cols: V X H N
[160 146 167 146] = Q_795
[175 171 176 136] = Q_792
[150 155 175 111] = Q_220
[177 134 182 121] = Q_481
[146 149 155 122] = Q_338
count Q_795: [146] => 2
succ: [176] => [136]
succ: [167] => [146]

cols: T Y J C G D E A Q W
[ 85 167  88  83 127 127 130 126 182 181]  Q_220
[129 176  85  89 122 122 137 116 128 125]  Q_539
[124 142 127 141 127 133 127 127 170 169]  Q_684
[ 89  89 122 122 109 162 145 107 163 173]  Q_495
succ: [107] => [163]
then: [142 127] => [141 127 133]
loc: [109] => Q_495, 5
succ: [130] => [126]
count Q_495: [164] => 0
then: [ 85  89 122 122] => [137 116 128]

cols: K S P U R M Z
[106 158 166 172 142 155 139] = Q_795
[106 158 166 143 120 155 139] = Q_481
[167 145 131 159 151 170 150] = Q_792
[111 169 145  96 108 106 158] = Q_298
[106 165 166 143 120 155 139] = Q_220
succ: [169] => [145]
succ: [172] => [142]
then: [169 145] => [ 96 108 106]

cols: dezib Leki bel mut kesom buso ged mibik
[136 140 130 119 111 135 116 128]  Q_481
[142 139 131 116 109 135 109 128]  Q_495
[142 120 137 127 118 122 106 128]  Q_884
[134 119 126 112 129 130 126 128]  Q_220
[134 127 136 140 115 121 115 128]  Q_795
[126 113 116 109 131 134 106 128]  Q_12
[130 144 140 146 131 124 103 129]  Q_298
[119 142 128 123 138 135 108 128]  Q_338
[127 115 130 120 143 124 106 128]  Q_792
[135 125 131 129 126 128 150 127]  Q_539
[122 159 103  93 158 163 175 128]  Q_684
then: [103  93 158] => [163 175 128]
loc: [93] => Q_684, 4
then: [131 116 109] => [135 109 128]
col: [128 128 127] => mibik
then: [142 128] => [123 138 135]
which: [119 142 128 123 138 135 108 128] => Q_338

cols: Doma foz Piro gos tolo raro tisev vuk mumaz
[136 132 140 129 129 126 154 125 114] = Q_539
[128 137 132 161 107 134 123 140 143] = Q_884
[149 142 160 108 126 142 157  92  97] = Q_792
[149 153 164 127 104 158 131 119 113] = Q_795
[131 115 126  75 160 120 141 105 101] = Q_12
[ 96  93  75 147 156  85 123 145 158] = Q_481
[101 141 139 146 141 145 126 130 127] = Q_298
[100  86  76 106 177  82 130 130 137] = Q_338
[139 128 141 101 141 128 151  99 103] = Q_495
then: [139 128 141 101 141] => [128 151  99]
succ: [82] => [130]
loc: [146] => Q_298, 4
col: [140 132 160 164 126  75] => Piro
col: [158 127] => mumaz
succ: [147] => [156]
col: [141 123 126] => tisev

cols: Sug Zupof vufu neze Vuta
[104 110 116 141 142] = Q_220
[117 110 109 109 117] = Q_495
[120 119 156 161 164] = Q_792
col: [141 109] => neze
which: [104 110 116 141 142] => Q_220
count Q_495: [117] => 2
succ: [141] => [142]
col: [110 119] => Zupof

cols: veba fata puful tila
[114 166 182 141] -> Q_792
[102 166 182 101] -> Q_298
[164 164 152 153] -> Q_481
succ: [102] => [166]
loc: [101] => Q_298, 4
which: [164 164 152 153] => Q_481
count Q_481: [152] => 1

cols: rulok mezi bivok vegel til kir
[139 125 128 118 142 120]  Q_884
[163 133 131 122 155 131]  Q_792
[ 70 120 138 124 138 138]  Q_338
count Q_338: [138] => 3
then: [125 128] => [118 142 120]

cols: Vigof pesa Vuf rora bapes lizen gide topim
[122 126  95 121 142 112 143 130] -> Q_884
[153 123 127 152 113 133  83 131] -> Q_792
[134 120 144 127 132 147 112 130] -> Q_298
then: [127 152] => [113 133  83]
loc: [121] => Q_884, 4
col: [126 123] => pesa

cols: zokir Zet kabel rebat sev
[106 114 158 148  97] = Q_298
[143 143 102 146 114] = Q_684
[141 150  95 108 157] = Q_32
[129  85 178 115 133] = Q_495
[162 108 132 139 124] = Q_220
[ 92 151 121 120 129] = Q_884
which: [106 114 158 148  97] => Q_298
succ: [115] => [133]

cols: lare fem miziv zile pibom
[137 130 110 138 122] -> Q_795
[ 83 136  83 148  83] -> Q_792
[131 126 125 134 128] -> Q_684
[139 131 102 141 120] -> Q_298
[121 128 144 117 133] -> Q_32
[137 131 104 141 121] -> Q_12
[112 132 101 142 120] -> Q_884
[111 122 169 104 140] -> Q_495
[132 128 118 134 125] -> Q_220
[125 125 139 124 132] -> Q_539
[137 128 108  82 121] -> Q_481
[124 130 140 119 132] -> Q_338
count Q_792: [82] => 0
which: [139 131 102 141 120] => Q_298
which: [124 130 140 119 132] => Q_338
loc: [111] => Q_495, 1
col: [ 83 131 139 121] => lare
col: [104 134] => zile

cols: ragab Kosi Zem Nazo Bodam
[122 125 122 125 123] -> Q_32
[115 120  79 131 131] -> Q_298
[136 173 173 173 132] -> Q_792
[133 131 131 125 134] -> Q_481
col: [131 173 125] => Nazo
count Q_792: [174] => 0
count Q_32: [123] => 1

cols: pase rupe senit nabu nemon bafum
[137 125 139 177 133 106] -> Q_220
[116 120 115 108  97 109] -> Q_12
[151 138 128  81 142 142] -> Q_32
[106 121 123  90 117 156] -> Q_684
[103 107 149 122 124 163] -> Q_495
[115 101 149 133 101 121] -> Q_795
[112  97 149 122  95 122] -> Q_792
[139 138 137 149 159 144] -> Q_298
[ 95 152  83 128 133 145] -> Q_481
[115 113 145 114 125 154] -> Q_884
col: [163 121] => bafum
col: [103 115 112 139  95 115] => pase
then: [ 95 152] => [ 83 128 133]
col: [106 109 142 156 163 121 122 144] => bafum

cols: tuli gasik zugo mugo zug sogo
[103 186 113 110 136 143] = Q_495
[116 156 108  72 137 134] = Q_795
[132 115  87 126 161 106] = Q_684
[101 180 115 150 136 137] = Q_12
col: [116 132 101] => tuli
col: [116 132] => tuli
col: [108  87] => zugo

cols: zos Tuvu kupa deg
[150 158 109 156] : Q_12
[ 94  89 185  82] : Q_481
[150 158 103 156] : Q_795
[125 131 134 114] : Q_884
[134 151 123 115] : Q_338
[139 139 124 115] : Q_298
[117 103 136 120] : Q_684
[110 121 145 108] : Q_792
[164 117 117 155] : Q_220
[159 159  99 163] : Q_495
count Q_220: [117] => 2
col: [185 103 134 123 124 136 145 117  99] => kupa
col: [158  89] => Tuvu

